Here is a tiny trained network, its code and every weight. The questions are about switching its units off for an input and a target symbol, where a switched-off unit gives its printed mean instead of its output.

import numpy as np


def w(rows, s, z=0):
    codes = np.array(rows[::2]) - 128.0
    scale = np.full(codes.shape[1], s)
    scale[-1] = z or s
    return codes * scale


def norm(h):
    return h / np.sqrt((h * h).mean(-1, keepdims=True) + 1e-5)


def f(y):
    return np.maximum(y, 0)


def softmax(a):
    e = np.exp(a - a.max(-1, keepdims=True))
    return e / e.sum(-1, keepdims=True)


def log_softmax(a):
    a = a - a.max(-1, keepdims=True)
    return a - np.log(np.exp(a).sum(-1, keepdims=True))


def net(x, mask):
    ids = ['δηξπσφψ'.index(c) for c in x.split()]
    T = len(ids)
    res = E[ids] + P[:T]
    u = 0
    for l in range(3):
        q, k, v = (norm(res) @ M[l].T for M in (Q, K, V))
        z = softmax(np.where(np.tri(T) > 0, q @ k.T / 2**0.5, -1e9)) @ v
        res = res + np.where(mask[u], z, O[l][:, -1]) @ O[l][:, :-1]
        u += 1
        y = f(norm(res) @ A[l][:, :-1].T + A[l][:, -1])
        res = res + np.where(mask[u : u + 4], y, B[l][:, -1]) @ B[l][:, :-1]
        u += 4
    return log_softmax(norm(res)[-1] @ U[:, :-1].T + U[:, -1])


Q, K, V, O, A, B = {}, {}, {}, {}, {}, {}
E = w([
[104,165,242,209,189,168,229,131,99,167,188,45],'δ',
[222,173,168,75,140,93,152,79,154,52,133,131],'η',
[248,159,154,86,97,178,107,68,150,90,126,122],'ξ',
[205,188,123,60,135,228,125,149,236,75,157,202],'π',
[162,159,116,110,87,121,127,91,197,75,143,73],'σ',
[40,160,73,102,162,94,170,231,87,7,61,83],'φ',
[222,156,62,172,89,160,106,81,204,75,141,217],'ψ',
],0.014)
P = w([
[141,23,254,129,118,27,138,219,80,117,219,150],'0',
[156,184,64,95,173,16,209,49,176,64,78,105],'1',
[163,130,144,46,158,187,141,53,156,107,97,85],'2',
[176,123,132,38,127,202,109,62,143,143,95,101],'3',
[193,126,117,60,132,186,66,85,121,156,71,83],'4',
[156,120,114,69,89,168,53,109,154,153,103,67],'5',
[171,113,87,70,107,209,56,104,149,174,89,127],'6',
[176,109,85,54,83,191,43,116,151,168,95,97],'7',
[175,114,121,45,112,163,9,151,134,161,120,84],'8',
],0.009)
Q[0] = w([
[75,38,142,177,137,114,97,181,82,253,156,133],'0.h1',
[81,169,100,104,137,171,97,189,106,129,79,111],'0.h1',
],0.005)
K[0] = w([
[141,155,194,155,152,107,216,177,122,167,184,125],'0.h1',
[48,114,62,226,88,200,52,3,107,197,140,199],'0.h1',
],0.0047)
V[0] = w([
[84,198,205,128,202,185,224,117,105,196,161,32],'0.h1',
[66,127,174,253,159,175,226,112,119,178,129,163],'0.h1',
],0.0053)
O[0] = w([
[153,91,1,90,104,133,125,171,149,177,149,94,220],'0.h1',
[204,123,93,150,132,149,103,233,148,74,164,18,4],'0.h1',
],0.0091,0.0042)
A[0] = w([
[60,134,180,187,143,157,214,90,69,163,138,98,51],'0.n1',
[49,53,7,60,107,136,95,208,55,122,51,183,2],'0.n2',
[119,118,117,239,171,77,177,146,103,151,156,137,104],'0.n3',
[117,131,95,92,143,121,90,102,153,100,85,153,65],'0.n4',
],0.014,0.0068)
B[0] = w([
[92,235,186,127,226,9,17,91,144,134,133,130,201],'0.n1',
[16,30,95,82,133,38,130,112,51,22,71,111,174],'0.n2',
[151,240,103,142,74,86,17,135,66,92,90,167,168],'0.n3',
[161,154,95,158,129,143,186,21,156,134,146,134,254],'0.n4',
],0.012,0.0071)
Q[1] = w([
[249,129,157,51,70,220,89,2,235,4,64,236],'1.h1',
[83,89,223,96,132,107,74,51,86,33,30,221],'1.h1',
],0.011)
K[1] = w([
[133,32,247,223,135,90,126,253,62,43,191,198],'1.h1',
[36,114,176,192,211,38,47,228,47,62,171,156],'1.h1',
],0.011)
V[1] = w([
[233,139,140,243,23,57,96,165,28,128,164,60],'1.h1',
[1,149,119,204,112,117,31,204,147,48,138,217],'1.h1',
],0.0065)
O[1] = w([
[47,200,97,128,143,160,65,100,77,166,171,216,253],'1.h1',
[144,54,28,67,189,84,10,79,97,2,108,205,101],'1.h1',
],0.0089,0.0048)
A[1] = w([
[68,11,68,101,179,125,71,139,80,70,54,227,74],'1.n1',
[115,116,147,152,88,196,254,127,152,158,206,183,102],'1.n2',
[87,16,29,110,180,158,85,161,33,12,107,177,119],'1.n3',
[196,203,14,152,130,240,70,120,144,115,140,187,2],'1.n4',
],0.008,0.002)
B[1] = w([
[148,172,80,81,85,144,88,114,171,53,140,36,196],'1.n1',
[141,142,68,208,146,126,113,198,91,232,120,51,211],'1.n2',
[141,104,122,126,90,213,118,148,107,63,66,10,188],'1.n3',
[100,135,223,49,113,103,151,59,109,107,94,184,255],'1.n4',
],0.011,0.0081)
Q[2] = w([
[131,177,251,191,156,107,101,139,166,160,170,161],'2.h1',
[100,122,44,181,141,162,117,243,49,107,189,67],'2.h1',
],0.013)
K[2] = w([
[128,152,176,58,202,77,127,179,118,151,182,35],'2.h1',
[142,206,39,43,152,181,184,3,188,193,39,101],'2.h1',
],0.011)
V[2] = w([
[35,90,106,86,176,49,202,206,115,126,142,57],'2.h1',
[172,80,104,139,129,183,125,250,140,117,205,165],'2.h1',
],0.011)
O[2] = w([
[74,98,97,5,129,26,199,119,61,38,185,87,30],'2.h1',
[147,148,73,66,141,31,25,71,140,168,77,97,11],'2.h1',
],0.012,0.011)
A[2] = w([
[144,187,177,125,194,82,22,128,141,128,139,86,245],'2.n1',
[60,27,17,10,113,130,128,101,39,9,73,127,3],'2.n2',
[93,165,208,145,122,64,218,133,77,191,136,87,69],'2.n3',
[170,126,181,196,153,138,99,120,169,112,74,212,207],'2.n4',
],0.012,0.0043)
B[2] = w([
[159,184,128,113,158,27,161,82,216,147,157,235,210],'2.n1',
[110,95,115,83,212,109,169,200,10,123,43,16,172],'2.n2',
[154,183,184,158,77,174,102,123,163,127,28,58,196],'2.n3',
[149,96,89,175,88,127,135,197,119,157,178,35,253],'2.n4',
],0.012,0.014)
U = w([
[43,154,162,149,217,126,90,103,74,152,136,201,224],'δ',
[106,222,204,81,27,105,183,124,139,101,50,81,2],'η',
[106,106,76,190,152,149,145,193,65,254,146,84,160],'ξ',
[175,49,72,83,103,68,157,136,207,148,80,130,136],'π',
[102,81,170,100,70,134,209,130,136,50,201,166,135],'σ',
[94,82,85,92,170,129,133,166,65,106,69,125,246],'φ',
[139,162,115,145,154,207,17,112,157,40,109,96,43],'ψ',
],0.0086,0.0083)

Each question gives the input, a string of symbols that net reads in full, and the target symbol t.
The units are the heads (2 rows each of Q, K, V and O) and the neurons (one row each of A and B). Each row of codes is followed by its name. A weight is (code - 128) times the scale printed after its matrix; where a second scale follows, it is the last column's (O, A, B and U).
mask holds one flag per unit, layer by layer, with each layer's heads first. A switched-off unit (its flag False) gives its mean, the last column of its rows in O or B, instead of its output. The means were averaged over made-up inputs and are rounded, as every weight is.
A unit's drop is (log p(t) with every unit on - log p(t) with that unit switched off) / (log p(t) with every unit on - log p(t) with every unit switched off).
The circuit of an input: a set's keep is (log p(t) with only the set's units on - log p(t) with every unit switched off) / (log p(t) with every unit on - log p(t) with every unit switched off). Starting from the 12 units with the biggest drops (on a tie, the unit counted first), units are removed one at a time, each time the one whose removal leaves the highest keep (on an exact tie, the one counted first), for as long as the keep stays at least 0.8.
circuit, biggest first: the units of the circuit, biggest drop first
k most important neurons: the k neurons with the biggest drops, biggest first
top k neurons in layer l: the k neurons of layer l with the biggest drops, biggest first
drop of u: that unit's drop, to one decimal
input δ ξ δ π ψ φ π φ, target φ: circuit, biggest first => 0.n2
input φ ξ δ η ξ δ δ ξ σ, target φ: circuit, biggest first => 2.n2, 2.h1
input η η π, target η: top 2 neurons in layer 1 => 1.n4, 1.n2
input δ δ π δ ξ, target δ: circuit, biggest first => 0.h1, 1.h1, 0.n3
input ξ δ ξ δ ξ δ ψ φ, target ψ: circuit, biggest first => 2.h1, 1.n1, 1.h1
input η δ ψ σ ξ ψ ψ, target η: 4 most important neurons => 0.n3, 0.n1, 1.n4, 1.n2
input σ η δ η, target σ: 2 most important neurons => 0.n2, 0.n4
input σ ξ δ η δ δ φ ξ, target σ: 3 most important neurons => 0.n4, 0.n2, 0.n3
input π π δ ψ σ σ δ ψ, target π: 3 most important neurons => 0.n2, 1.n4, 0.n3
input δ δ δ σ ξ η, target δ: circuit, biggest first => 0.h1, 1.h1
input φ ψ η η φ ξ δ ψ ξ, target φ: circuit, biggest first => 2.n2, 2.h1
input η δ ξ δ π η ξ, target η: 2 most important neurons => 0.n3, 0.n1
input ψ ξ φ, target ψ: 2 most important neurons => 0.n1, 1.n3
input δ δ π φ δ δ η δ ψ, target δ: most important neuron => 0.n4
input π π σ π σ ξ ξ φ ξ, target π: 2 most important neurons => 0.n4, 0.n2
input σ σ ξ ξ ξ ξ ξ π, target σ: 2 most important neurons => 0.n2, 0.n4
input ξ π δ η δ σ π ψ, target ξ: 2 most important neurons => 2.n4, 0.n4
input ψ σ σ ξ η ξ, target ψ: 2 most important neurons => 0.n4, 1.n1
input δ δ η π ξ φ σ, target δ: top 2 neurons in layer 0 => 0.n4, 0.n3
input π δ σ δ η δ δ ψ, target π: drop of 1.n4 => 0.3
input π ξ η σ δ ξ π π, target π: drop of 2.h1 => 0.5
